Here is a tiny trained network, its code and every weight. The questions are about switching its units off for an input and a class, where a switched-off unit gives its printed mean instead of its output.

import numpy as np


def w(rows, s, z=0):
    codes = np.array(rows[::2]) - 128.0
    scale = np.full(codes.shape[1], s)
    scale[-1] = z or s
    return codes * scale


def norm(h):
    return h / np.sqrt((h * h).mean(-1, keepdims=True) + 1e-5)


def f(y):
    return y / 2 * (1 + np.tanh(0.7978845608 * (y + 0.044715 * y**3)))


def log_softmax(a):
    a = a - a.max(-1, keepdims=True)
    return a - np.log(np.exp(a).sum(-1, keepdims=True))


def net(x, mask):
    res = np.array(x, float).reshape(1, 8) / 4 @ E
    u = 0
    for l in range(4):
        y = f(norm(res) @ A[l][:, :-1].T + A[l][:, -1])
        res = res + np.where(mask[u : u + 4], y, B[l][:, -1]) @ B[l][:, :-1]
        u += 4
    return log_softmax(norm(res)[-1] @ U[:, :-1].T + U[:, -1])


A, B = {}, {}
E = w([
[22,144,101,161],'x0',
[66,192,138,91],'x1',
[150,141,103,2],'x2',
[185,151,167,176],'x3',
[125,217,75,127],'x4',
[108,159,89,85],'x5',
[126,152,179,149],'x6',
[136,155,30,154],'x7',
],0.006)
A[0] = w([
[58,81,91,65,71],'0.n1',
[60,97,164,106,252],'0.n2',
[107,106,140,172,132],'0.n3',
[120,164,9,110,27],'0.n4',
],0.011,0.0026)
B[0] = w([
[250,143,124,148,222],'0.n1',
[123,168,195,163,255],'0.n2',
[139,180,153,197,177],'0.n3',
[57,43,2,104,232],'0.n4',
],0.0079,0.0035)
A[1] = w([
[99,200,93,57,100],'1.n1',
[101,100,138,150,1],'1.n2',
[101,204,173,2,176],'1.n3',
[114,221,52,102,108],'1.n4',
],0.0085,0.0039)
B[1] = w([
[128,77,121,247,182],'1.n1',
[69,222,116,65,90],'1.n2',
[168,159,236,191,254],'1.n3',
[120,86,64,255,200],'1.n4',
],0.0074,0.0033)
A[2] = w([
[39,253,223,143,9],'2.n1',
[107,31,63,194,106],'2.n2',
[141,140,12,99,46],'2.n3',
[16,33,70,61,89],'2.n4',
],0.0055,0.0015)
B[2] = w([
[157,2,204,113,234],'2.n1',
[208,164,169,100,252],'2.n2',
[68,130,66,75,167],'2.n3',
[140,61,166,83,155],'2.n4',
],0.0077,0.002)
A[3] = w([
[110,231,11,127,238],'3.n1',
[234,85,157,151,242],'3.n2',
[254,85,166,111,249],'3.n3',
[133,130,127,137,62],'3.n4',
],0.0077,0.0018)
B[3] = w([
[34,148,179,207,176],'3.n1',
[141,201,55,128,252],'3.n2',
[191,254,87,106,254],'3.n3',
[143,136,80,186,123],'3.n4',
],0.0076,0.0062)
U = w([
[239,222,148,90,219],'0',
[76,43,39,65,137],'1',
[62,152,145,227,185],'2',
[87,109,255,118,5],'3',
],0.013,0.0031)

Each question gives the input, the list of numbers given to net, and the class t.
The units are the neurons (one row each of A and B). Each row of codes is followed by its name. A weight is (code - 128) times the scale printed after its matrix; where a second scale follows, it is the last column's (A, B and U).
mask holds one flag per neuron, layer by layer. A switched-off neuron (its flag False) gives its mean, the last column of its row in B, instead of its output. The means were averaged over made-up inputs and are rounded, as every weight is.
A unit's drop is (log p(t) with every unit on - log p(t) with that unit switched off) / (log p(t) with every unit on - log p(t) with every unit switched off).
The circuit of an input: a set's keep is (log p(t) with only the set's units on - log p(t) with every unit switched off) / (log p(t) with every unit on - log p(t) with every unit switched off). Starting from the 12 units with the biggest drops (on a tie, the unit counted first), units are removed one at a time, each time the one whose removal leaves the highest keep (on an exact tie, the one counted first), for as long as the keep stays at least 0.8.
circuit, biggest first: the units of the circuit, biggest drop first
unit that matters most: the unit with the biggest drop
k most important neurons: the k neurons with the biggest drops, biggest first
top k neurons in layer l: the k neurons of layer l with the biggest drops, biggest first
drop when u is switched off: that unit's drop, to one decimal
input [-7,5,3,7,6,2,-5,6], class 2: unit that matters most => 3.n1
input [-4,-3,-6,-3,0,6,5,8], class 1: circuit, biggest first => (0.n4 1.n3)
input [3,6,8,2,-3,7,3,1], class 2: 2 most important neurons => (1.n1 1.n4)
input [3,7,4,6,-1,-2,-1,-2], class 3: top 2 neurons in layer 2 => (2.n2 2.n1)
input [3,1,4,3,7,3,0,-6], class 2: circuit, biggest first => (1.n4 3.n3)
input [6,-6,-4,-3,-8,7,0,1], class 0: 2 most important neurons => (0.n1 3.n1)
input [2,1,3,0,-4,4,8,5], class 1: 2 most important neurons => (0.n4 1.n3)
input [6,0,-4,8,2,-6,0,-6], class 3: top 3 neurons in layer 3 => (3.n3 3.n2 3.n1)
input [8,1,6,-7,-8,4,-6,-1], class 0: 2 most important neurons => (0.n1 0.n2)
input [3,6,7,-1,0,1,5,0], class 2: top 2 neurons in layer 1 => (1.n1 1.n4)
input [-3,6,6,4,3,6,-2,4], class 2: 2 most important neurons => (3.n1 1.n4)
input [6,0,5,-1,6,5,8,-4], class 2: 3 most important neurons => (1.n4 1.n1 3.n3)
input [-8,-3,5,-5,-1,3,-5,8], class 1: drop when 0.n4 is switched off => 0.2
input [-1,4,2,-7,-6,-1,-6,-8], class 0: circuit, biggest first => (0.n1)
input [3,-3,-5,-3,-2,-1,7,-6], class 3: drop when 3.n1 is switched off => 0.1
input [5,8,8,7,6,0,8,-1], class 3: drop when 3.n2 is switched off => 0.1
input [8,-7,6,7,-1,2,2,4], class 1: drop when 0.n4 is switched off => 0.3
input [7,0,4,-5,4,-6,2,4], class 1: top 2 neurons in layer 0 => (0.n4 0.n3)
input [7,-6,-1,-7,4,-6,0,-4], class 3: top 2 neurons in layer 2 => (2.n2 2.n1)
input [-4,-2,4,-6,-3,6,5,7], class 1: circuit, biggest first => (0.n4)
